Below are the code and all the weights of a small trained network. Each question names an input and a class and asks about switching units off, where a switched-off unit gives its printed mean instead of its output.

import numpy as np


def w(rows, s, z=0):
    codes = np.array(rows[::2]) - 128.0
    scale = np.full(codes.shape[1], s)
    scale[-1] = z or s
    return codes * scale


def norm(h):
    return h / np.sqrt((h * h).mean(-1, keepdims=True) + 1e-5)


def f(y):
    return y / 2 * (1 + np.tanh(0.7978845608 * (y + 0.044715 * y**3)))


def log_softmax(a):
    a = a - a.max(-1, keepdims=True)
    return a - np.log(np.exp(a).sum(-1, keepdims=True))


def net(x, mask):
    res = np.array(x, float).reshape(1, 4) / 4 @ E
    u = 0
    for l in range(2):
        y = f(norm(res) @ A[l][:, :-1].T + A[l][:, -1])
        res = res + np.where(mask[u : u + 11], y, B[l][:, -1]) @ B[l][:, :-1]
        u += 11
    return log_softmax(norm(res)[-1] @ U[:, :-1].T + U[:, -1])


A, B = {}, {}
E = w([
[213,65,136,156,204,111,93,86,161,31],'x0',
[171,220,152,175,47,196,119,88,74,45],'x1',
[163,215,111,137,115,135,132,254,124,118],'x2',
[113,214,45,139,159,170,186,160,146,108],'x3',
],0.01)
A[0] = w([
[197,94,156,142,157,88,116,141,174,6,136],'0.n1',
[242,79,207,132,200,49,36,139,155,157,96],'0.n2',
[103,123,89,67,165,128,125,7,118,194,149],'0.n3',
[30,118,105,40,130,103,133,1,159,135,145],'0.n4',
[131,86,136,47,205,37,137,164,190,171,102],'0.n5',
[104,107,115,150,64,151,111,65,46,160,58],'0.n6',
[84,163,217,48,20,94,105,134,40,106,120],'0.n7',
[122,188,95,75,67,121,87,219,102,192,175],'0.n8',
[161,92,167,135,157,85,112,67,51,207,1],'0.n9',
[99,123,79,48,239,130,132,51,115,128,90],'0.n10',
[153,169,153,169,121,116,100,19,36,61,63],'0.n11',
],0.0083,0.0068)
B[0] = w([
[178,158,77,161,71,113,122,155,174,107,235],'0.n1',
[109,127,142,182,30,109,154,107,146,154,251],'0.n2',
[81,86,203,120,122,190,161,141,149,143,209],'0.n3',
[91,116,178,143,155,162,144,149,161,168,225],'0.n4',
[131,111,106,100,187,74,111,106,110,122,253],'0.n5',
[153,124,148,137,82,74,253,103,159,138,160],'0.n6',
[133,135,127,132,129,75,151,163,85,112,214],'0.n7',
[120,174,102,90,80,134,153,172,84,183,236],'0.n8',
[99,98,129,170,160,161,69,85,147,96,152],'0.n9',
[97,128,100,121,72,173,200,178,156,106,180],'0.n10',
[120,146,191,94,172,149,124,147,123,110,199],'0.n11',
],0.014,0.0077)
A[1] = w([
[156,32,173,176,127,96,129,94,192,91,109],'1.n1',
[140,106,131,188,95,191,71,67,147,81,129],'1.n2',
[158,71,105,179,140,102,168,111,157,134,2],'1.n3',
[160,158,155,145,128,156,52,126,51,51,43],'1.n4',
[141,154,196,125,107,123,89,102,48,149,96],'1.n5',
[177,126,90,210,125,112,48,125,151,90,154],'1.n6',
[159,176,146,146,136,206,145,147,121,3,191],'1.n7',
[134,78,168,117,66,192,41,125,54,87,82],'1.n8',
[105,114,123,139,94,150,6,41,132,102,139],'1.n9',
[107,91,211,145,159,145,141,31,77,159,131],'1.n10',
[94,89,158,70,149,195,96,52,167,163,166],'1.n11',
],0.013,0.0058)
B[1] = w([
[86,39,91,167,92,135,198,179,57,100,255],'1.n1',
[133,187,172,56,193,144,95,90,77,155,182],'1.n2',
[160,151,72,115,66,34,160,109,134,82,157],'1.n3',
[161,122,125,89,180,52,137,152,168,134,169],'1.n4',
[175,113,58,110,118,87,146,185,87,127,166],'1.n5',
[146,145,215,105,156,146,82,34,228,100,219],'1.n6',
[125,103,70,78,200,136,52,84,131,146,255],'1.n7',
[120,60,74,221,163,132,194,188,71,140,141],'1.n8',
[156,129,175,54,199,143,70,125,130,133,153],'1.n9',
[152,108,79,152,169,224,79,73,166,111,218],'1.n10',
[104,94,218,246,118,231,125,113,134,162,214],'1.n11',
],0.012,0.0086)
U = w([
[112,230,119,164,21,170,190,206,68,183,131],'0',
[48,72,229,158,181,250,124,82,160,167,99],'1',
[144,136,60,62,188,86,111,205,74,140,200],'2',
[225,171,154,51,179,76,46,60,187,74,134],'3',
[123,59,136,203,73,65,201,157,186,79,2],'4',
],0.017,0.0061)

Each question gives the input, the list of numbers given to net, and the class t.
The units are the neurons (one row each of A and B). Each row of codes is followed by its name. A weight is (code - 128) times the scale printed after its matrix; where a second scale follows, it is the last column's (A, B and U).
mask holds one flag per neuron, layer by layer. A switched-off neuron (its flag False) gives its mean, the last column of its row in B, instead of its output. The means were averaged over made-up inputs and are rounded, as every weight is.
A unit's drop is (log p(t) with every unit on - log p(t) with that unit switched off) / (log p(t) with every unit on - log p(t) with every unit switched off).
The circuit of an input: a set's keep is (log p(t) with only the set's units on - log p(t) with every unit switched off) / (log p(t) with every unit on - log p(t) with every unit switched off). Starting from the 12 units with the biggest drops (on a tie, the unit counted first), units are removed one at a time, each time the one whose removal leaves the highest keep (on an exact tie, the one counted first), for as long as the keep stays at least 0.8.
circuit, biggest first: the units of the circuit, biggest drop first
most important unit: the unit with the biggest drop
k most important neurons: the k neurons with the biggest drops, biggest first
k most important neurons of layer l: the k neurons of layer l with the biggest drops, biggest first
drop when u is switched off: that unit's drop, to one decimal
input [8,-8,6,4], class 4: most important unit => 0.n2
input [4,-7,0,6], class 4: 3 most important neurons => 0.n8; 1.n7; 1.n2
input [-3,6,-1,5], class 2: 2 most important neurons => 0.n2; 1.n7
input [4,-4,0,-7], class 4: 2 most important neurons => 1.n1; 0.n2
input [5,-2,4,-2], class 4: 4 most important neurons => 0.n2; 1.n1; 1.n7; 0.n9
input [6,0,-3,-3], class 4: 3 most important neurons => 1.n1; 0.n2; 0.n1
input [7,-6,5,2], class 4: 3 most important neurons => 0.n2; 1.n1; 1.n7
input [-3,-6,5,0], class 2: 2 most important neurons => 0.n5; 0.n2
input [-7,-8,1,1], class 0: 3 most important neurons of layer 0 => 0.n8; 0.n7; 0.n3
input [-7,-3,4,-8], class 2: 3 most important neurons of layer 1 => 1.n11; 1.n5; 1.n1
input [-1,-2,1,2], class 2: 3 most important neurons => 0.n2; 1.n11; 0.n5
input [-5,-7,-1,8], class 0: 4 most important neurons => 0.n8; 1.n7; 1.n6; 1.n10
input [7,1,-1,-7], class 3: 2 most important neurons => 0.n1; 1.n2
input [0,-3,3,-6], class 4: circuit, biggest first => 0.n2
input [1,3,1,-4], class 3: 2 most important neurons of layer 1 => 1.n7; 1.n11
input [-3,-5,-1,8], class 0: 3 most important neurons => 1.n7; 0.n8; 1.n6
input [1,7,2,0], class 3: 2 most important neurons of layer 1 => 1.n1; 1.n7
input [-5,-5,6,-7], class 2: 2 most important neurons => 0.n5; 1.n11
input [4,-1,-3,1], class 4: 2 most important neurons => 0.n1; 0.n8
input [-8,-5,0,-2], class 0: circuit, biggest first => 0.n8
input [-4,5,-1,-6], class 0: drop when 0.n6 is switched off => 1.1
input [2,-5,4,-6], class 4: drop when 1.n1 is switched off => 0.3
input [-4,-8,4,-5], class 2: drop when 0.n5 is switched off => 0.4
input [5,-5,1,2], class 4: drop when 0.n3 is switched off => 0.0
